Below is a small trained network, with its code and all its weights. Each question gives an input and a target symbol and asks what happens when units are switched off, that is, made to give their printed mean instead of their output.

import numpy as np


def w(rows, s, z=0):
    codes = np.array(rows[::2]) - 128.0
    scale = np.full(codes.shape[1], s)
    scale[-1] = z or s
    return codes * scale


def norm(h):
    return h / np.sqrt((h * h).mean(-1, keepdims=True) + 1e-5)


def f(y):
    return np.maximum(y, 0)


def softmax(a):
    e = np.exp(a - a.max(-1, keepdims=True))
    return e / e.sum(-1, keepdims=True)


def log_softmax(a):
    a = a - a.max(-1, keepdims=True)
    return a - np.log(np.exp(a).sum(-1, keepdims=True))


def net(x, mask):
    ids = ['Λαβγμξπτψ'.index(c) for c in x.split()]
    T = len(ids)
    res = E[ids] + P[:T]
    r = norm(res)
    for j in range(2):
        rows = slice(3 * j, 3 * j + 3)
        q, k, v = (r @ M[0][rows].T for M in (Q, K, V))
        z = softmax(np.where(np.tri(T) > 0, q @ k.T / 3**0.5, -1e9)) @ v
        o = O[0][rows]
        res = res + np.where(mask[j], z, o[:, -1]) @ o[:, :-1]
    y = f(norm(res) @ A[0][:, :-1].T + A[0][:, -1])
    res = res + np.where(mask[2:10], y, B[0][:, -1]) @ B[0][:, :-1]
    return log_softmax(norm(res)[-1] @ U[:, :-1].T + U[:, -1])


Q, K, V, O, A, B = {}, {}, {}, {}, {}, {}
E = w([
[79,176,217],'Λ',
[131,139,115],'α',
[152,163,101],'β',
[183,6,92],'γ',
[149,131,181],'μ',
[109,57,130],'ξ',
[120,175,129],'π',
[66,167,85],'τ',
[120,151,109],'ψ',
],0.026)
P = w([
[194,199,254],'0',
[149,139,140],'1',
[65,75,138],'2',
[59,76,107],'3',
[79,109,100],'4',
[64,93,99],'5',
[43,74,64],'6',
[44,77,63],'7',
[77,84,74],'8',
[78,87,87],'9',
[70,88,74],'10',
[124,140,111],'11',
[120,129,110],'12',
],0.0057)
Q[0] = w([
[115,131,214],'h1',
[208,98,93],'h1',
[155,141,93],'h1',
[166,84,197],'h2',
[96,102,171],'h2',
[198,253,187],'h2',
],0.031)
K[0] = w([
[240,142,113],'h1',
[70,54,87],'h1',
[94,103,148],'h1',
[117,48,164],'h2',
[68,86,117],'h2',
[155,246,251],'h2',
],0.027)
V[0] = w([
[93,145,99],'h1',
[107,89,139],'h1',
[171,124,109],'h1',
[104,191,12],'h2',
[122,81,5],'h2',
[206,96,139],'h2',
],0.016)
O[0] = w([
[164,157,171,199],'h1',
[81,115,171,136],'h1',
[103,83,137,58],'h1',
[177,134,253,237],'h2',
[37,18,240,250],'h2',
[112,63,95,70],'h2',
],0.016,0.002)
A[0] = w([
[92,99,146,212],'n1',
[6,229,137,23],'n2',
[131,148,126,38],'n3',
[224,89,133,181],'n4',
[217,93,86,238],'n5',
[72,156,88,56],'n6',
[158,83,99,252],'n7',
[107,184,161,56],'n8',
],0.026,0.003)
B[0] = w([
[160,176,184,254],'n1',
[204,238,122,152],'n2',
[113,138,119,142],'n3',
[82,97,254,176],'n4',
[121,59,58,210],'n5',
[107,196,151,169],'n6',
[89,166,182,204],'n7',
[118,61,201,183],'n8',
],0.03,0.0086)
U = w([
[7,206,134,120],'Λ',
[77,104,76,253],'α',
[48,18,102,172],'β',
[191,184,181,29],'γ',
[141,215,131,92],'μ',
[167,127,151,103],'ξ',
[132,129,113,137],'π',
[125,131,137,83],'τ',
[196,63,120,107],'ψ',
],0.017,0.0048)

Each question gives the input, a string of symbols that net reads in full, and the target symbol t.
The units are the heads (3 rows each of Q, K, V and O) and the neurons (one row each of A and B). Each row of codes is followed by its name. A weight is (code - 128) times the scale printed after its matrix; where a second scale follows, it is the last column's (O, A, B and U).
mask holds one flag per unit, heads first, then neurons. A switched-off unit (its flag False) gives its mean, the last column of its rows in O or B, instead of its output. The means were averaged over made-up inputs and are rounded, as every weight is.
A unit's drop is (log p(t) with every unit on - log p(t) with that unit switched off) / (log p(t) with every unit on - log p(t) with every unit switched off).
The circuit of an input: a set's keep is (log p(t) with only the set's units on - log p(t) with every unit switched off) / (log p(t) with every unit on - log p(t) with every unit switched off). Starting from all 10 units, units are removed one at a time, each time the one whose removal leaves the highest keep (on an exact tie, the one counted first), for as long as the keep stays at least 0.8.
units of the circuit, in order: the units of the circuit, biggest drop first
unit that matters most: the unit with the biggest drop
k most important neurons: the k neurons with the biggest drops, biggest first
heads that matter: for each layer, one digit per head in row order, 1 if its drop is at least 0.15 and else 0, layers parted by /
drop of u: that unit's drop, to one decimal
input α ψ ψ α ξ μ γ ξ β, target α: units of the circuit, in order -> (h2, n5)
input ψ ξ β γ β ξ ψ γ ξ β ξ γ α, target ψ: units of the circuit, in order -> (h2, n5, n1, n7)
input μ ξ α γ Λ ξ ξ ξ γ μ π, target μ: heads that matter -> 00
input τ μ γ γ γ, target β: units of the circuit, in order -> (h2)
input β τ ξ ψ ψ, target β: units of the circuit, in order -> (h2, n1, n5, n2)
input μ ψ γ γ ξ π γ ξ ψ π, target μ: 2 most important neurons -> (n2, n1)
input α ψ β ξ ξ τ τ μ ξ γ μ ψ, target α: heads that matter -> 01
input ψ ξ Λ ξ γ β γ τ π, target ψ: heads that matter -> 11
input β τ μ Λ γ β β, target β: units of the circuit, in order -> (h2, n5, n1)
input β π γ Λ ψ Λ γ ψ ξ π ψ β ψ, target β: 4 most important neurons -> (n1, n5, n4, n2)
input β μ ξ γ ξ τ μ α β, target β: 3 most important neurons -> (n5, n1, n4)
input ψ Λ π, target ψ: 4 most important neurons -> (n5, n1, n4, n7)
input ψ μ ψ α τ μ γ β ξ ψ π ξ β, target ψ: 3 most important neurons -> (n5, n1, n7)
input β π ψ τ α τ γ τ ξ ξ γ α, target β: unit that matters most -> h2
input ψ ψ Λ π ψ μ Λ π β, target ψ: 3 most important neurons -> (n5, n1, n4)
input ξ μ τ, target γ: drop of n2 -> 0.3
input α ψ γ Λ γ α ξ π ξ μ ψ π, target α: drop of n5 -> 0.5
input π γ γ γ β α μ, target α: 2 most important neurons -> (n5, n1)
input ψ α ξ β ξ β ξ γ γ τ α Λ ψ, target ψ: drop of n1 -> 0.4
input μ π ξ ψ ψ μ ξ τ Λ, target μ: unit that matters most -> n2
